Below are the code and all the weights of a small trained network. Each question names an input and a target symbol and asks about switching units off, where a switched-off unit gives its printed mean instead of its output.

import numpy as np


def w(rows, s, z=0):
    codes = np.array(rows[::2]) - 128.0
    scale = np.full(codes.shape[1], s)
    scale[-1] = z or s
    return codes * scale


def norm(h):
    return h / np.sqrt((h * h).mean(-1, keepdims=True) + 1e-5)


def f(y):
    return y / 2 * (1 + np.tanh(0.7978845608 * (y + 0.044715 * y**3)))


def softmax(a):
    e = np.exp(a - a.max(-1, keepdims=True))
    return e / e.sum(-1, keepdims=True)


def log_softmax(a):
    a = a - a.max(-1, keepdims=True)
    return a - np.log(np.exp(a).sum(-1, keepdims=True))


def net(x, mask):
    ids = ['ΔΠΦαβεζηθμτψ'.index(c) for c in x.split()]
    T = len(ids)
    res = E[ids] + P[:T]
    u = 0
    for l in range(2):
        q, k, v = (norm(res) @ M[l].T for M in (Q, K, V))
        z = softmax(np.where(np.tri(T) > 0, q @ k.T / 2**0.5, -1e9)) @ v
        res = res + np.where(mask[u], z, O[l][:, -1]) @ O[l][:, :-1]
        u += 1
        y = f(norm(res) @ A[l][:, :-1].T + A[l][:, -1])
        res = res + np.where(mask[u : u + 16], y, B[l][:, -1]) @ B[l][:, :-1]
        u += 16
    return log_softmax(norm(res)[-1] @ U[:, :-1].T + U[:, -1])


Q, K, V, O, A, B = {}, {}, {}, {}, {}, {}
E = w([
[152,170,128],'Δ',
[135,186,125],'Π',
[111,170,84],'Φ',
[154,56,168],'α',
[144,110,193],'β',
[164,169,171],'ε',
[82,107,152],'ζ',
[119,254,134],'η',
[197,97,180],'θ',
[164,88,109],'μ',
[121,82,77],'τ',
[86,172,140],'ψ',
],0.018)
P = w([
[165,253,85],'0',
[162,196,87],'1',
[155,179,78],'2',
[159,174,90],'3',
[162,172,100],'4',
[171,166,105],'5',
[170,167,104],'6',
[175,158,112],'7',
[179,159,117],'8',
[182,148,129],'9',
[189,146,136],'10',
[190,152,137],'11',
[189,160,131],'12',
],0.0041)
Q[0] = w([
[121,233,110],'0.h0',
[183,2,149],'0.h0',
],0.018)
K[0] = w([
[239,181,154],'0.h0',
[44,5,161],'0.h0',
],0.017)
V[0] = w([
[160,210,149],'0.h0',
[252,49,50],'0.h0',
],0.003)
O[0] = w([
[100,164,164,149],'0.h0',
[88,255,41,5],'0.h0',
],0.0038,0.0022)
A[0] = w([
[193,60,100,143],'0.n0',
[167,125,123,129],'0.n1',
[173,178,45,225],'0.n2',
[167,108,216,255],'0.n3',
[183,225,150,149],'0.n4',
[107,124,101,189],'0.n5',
[121,136,116,147],'0.n6',
[254,230,81,23],'0.n7',
[82,120,111,203],'0.n8',
[151,81,77,48],'0.n9',
[224,149,88,61],'0.n10',
[163,213,136,196],'0.n11',
[175,20,163,80],'0.n12',
[173,111,118,3],'0.n13',
[150,117,180,165],'0.n14',
[236,154,129,195],'0.n15',
],0.018,0.0026)
B[0] = w([
[139,32,103,216],'0.n0',
[105,104,145,150],'0.n1',
[187,150,144,212],'0.n2',
[153,179,172,233],'0.n3',
[211,131,79,239],'0.n4',
[145,156,120,136],'0.n5',
[135,137,124,130],'0.n6',
[149,1,209,251],'0.n7',
[131,191,123,145],'0.n8',
[153,78,98,166],'0.n9',
[40,138,144,195],'0.n10',
[166,172,88,222],'0.n11',
[86,239,121,255],'0.n12',
[90,118,151,143],'0.n13',
[142,145,152,176],'0.n14',
[44,90,171,233],'0.n15',
],0.039,0.0098)
Q[1] = w([
[112,98,254],'1.h0',
[105,97,23],'1.h0',
],0.0096)
K[1] = w([
[56,182,2],'1.h0',
[227,139,211],'1.h0',
],0.0078)
V[1] = w([
[78,55,171],'1.h0',
[155,166,252],'1.h0',
],0.021)
O[1] = w([
[19,48,149,115],'1.h0',
[130,155,249,254],'1.h0',
],0.013,0.0085)
A[1] = w([
[169,112,132,200],'1.n0',
[166,7,72,150],'1.n1',
[146,145,110,105],'1.n2',
[154,142,124,177],'1.n3',
[103,135,130,201],'1.n4',
[148,192,57,129],'1.n5',
[130,76,139,104],'1.n6',
[158,98,235,51],'1.n7',
[125,122,133,38],'1.n8',
[112,110,171,3],'1.n9',
[119,119,146,34],'1.n10',
[83,31,66,108],'1.n11',
[99,184,159,137],'1.n12',
[129,123,140,58],'1.n13',
[110,127,142,122],'1.n14',
[35,94,164,106],'1.n15',
],0.018,0.0043)
B[1] = w([
[122,147,86,187],'1.n0',
[20,107,16,255],'1.n1',
[124,151,126,128],'1.n2',
[108,155,106,157],'1.n3',
[105,129,104,155],'1.n4',
[76,188,99,161],'1.n5',
[95,147,108,165],'1.n6',
[252,130,189,228],'1.n7',
[146,132,160,114],'1.n8',
[113,151,191,132],'1.n9',
[125,134,159,119],'1.n10',
[164,146,14,189],'1.n11',
[83,81,92,208],'1.n12',
[152,119,142,120],'1.n13',
[102,129,130,136],'1.n14',
[41,199,121,190],'1.n15',
],0.035,0.0088)
U = w([
[205,180,129,118],'Δ',
[196,232,28,6],'Π',
[150,205,90,171],'Φ',
[83,120,154,194],'α',
[171,133,220,81],'β',
[101,125,45,189],'ε',
[101,115,251,96],'ζ',
[125,64,183,113],'η',
[160,93,111,101],'θ',
[183,204,200,139],'μ',
[29,27,137,68],'τ',
[188,153,73,94],'ψ',
],0.022,0.015)

Each question gives the input, a string of symbols that net reads in full, and the target symbol t.
The units are the heads (2 rows each of Q, K, V and O) and the neurons (one row each of A and B). Each row of codes is followed by its name. A weight is (code - 128) times the scale printed after its matrix; where a second scale follows, it is the last column's (O, A, B and U).
mask holds one flag per unit, layer by layer, with each layer's heads first. A switched-off unit (its flag False) gives its mean, the last column of its rows in O or B, instead of its output. The means were averaged over made-up inputs and are rounded, as every weight is.
A unit's drop is (log p(t) with every unit on - log p(t) with that unit switched off) / (log p(t) with every unit on - log p(t) with every unit switched off).
The circuit of an input: a set's keep is (log p(t) with only the set's units on - log p(t) with every unit switched off) / (log p(t) with every unit on - log p(t) with every unit switched off). Starting from the 12 units with the biggest drops (on a tie, the unit counted first), units are removed one at a time, each time the one whose removal leaves the highest keep (on an exact tie, the one counted first), for as long as the keep stays at least 0.8.
units of the circuit, in order: the units of the circuit, biggest drop first
unit that matters most: the unit with the biggest drop
top k neurons: the k neurons with the biggest drops, biggest first
top k neurons in layer l: the k neurons of layer l with the biggest drops, biggest first
drop of u: that unit's drop, to one decimal
input Π τ ψ ζ ε ψ α, target Φ: top 2 neurons in layer 0 -> 0.n7, 0.n12
input β θ ζ τ ζ β, target μ: units of the circuit, in order -> 0.n3
input μ μ ζ, target α: units of the circuit, in order -> 0.n4, 1.h0, 0.n12, 0.n7
input ζ β β β Δ β Π ψ μ α ζ, target Φ: top 4 neurons -> 0.n7, 0.n15, 0.n12, 1.n7
input τ ε ζ ψ η ζ μ τ ε Π Π α, target α: top 2 neurons in layer 0 -> 0.n12, 0.n4
input ζ ζ β τ ζ α μ α θ, target α: top 2 neurons in layer 0 -> 0.n12, 0.n7
input ζ μ τ Δ Φ β α ζ μ, target τ: top 3 neurons in layer 0 -> 0.n4, 0.n0, 0.n11
input Π τ ζ Φ Δ Φ Φ η μ, target α: top 4 neurons -> 0.n12, 1.n15, 0.n4, 1.n1
input β μ μ θ μ ζ, target α: top 4 neurons in layer 0 -> 0.n7, 0.n4, 0.n11, 0.n2
input Δ α τ ζ β α ψ Δ ζ μ Δ, target η: top 2 neurons -> 0.n7, 0.n12
input μ μ ζ τ ψ ζ Π ψ, target Π: top 2 neurons in layer 0 -> 0.n0, 0.n7
input η τ β α ε α ψ Φ α, target α: top 3 neurons in layer 0 -> 0.n12, 0.n7, 0.n4
input ζ β μ θ, target α: top 2 neurons -> 0.n12, 1.n15
input β β η ψ, target Π: unit that matters most -> 0.n7
input β ψ α ζ α ε, target μ: top 2 neurons -> 0.n3, 0.n0
input ζ Π α, target μ: top 2 neurons -> 0.n3, 1.n1
input ψ Δ β Π Δ ψ β τ μ Φ ζ μ, target α: top 2 neurons -> 0.n12, 1.n15
input β η α Π ζ Φ Φ, target μ: top 3 neurons in layer 0 -> 0.n0, 0.n2, 0.n9
input Δ μ α η ζ α ζ θ, target ζ: drop of 0.n3 -> 0.1
input ζ τ Δ α ε ζ μ, target τ: unit that matters most -> 0.n4
input ζ β ζ β ζ Δ μ μ Δ μ ε Δ ζ, target Φ: drop of 0.n12 -> 0.3
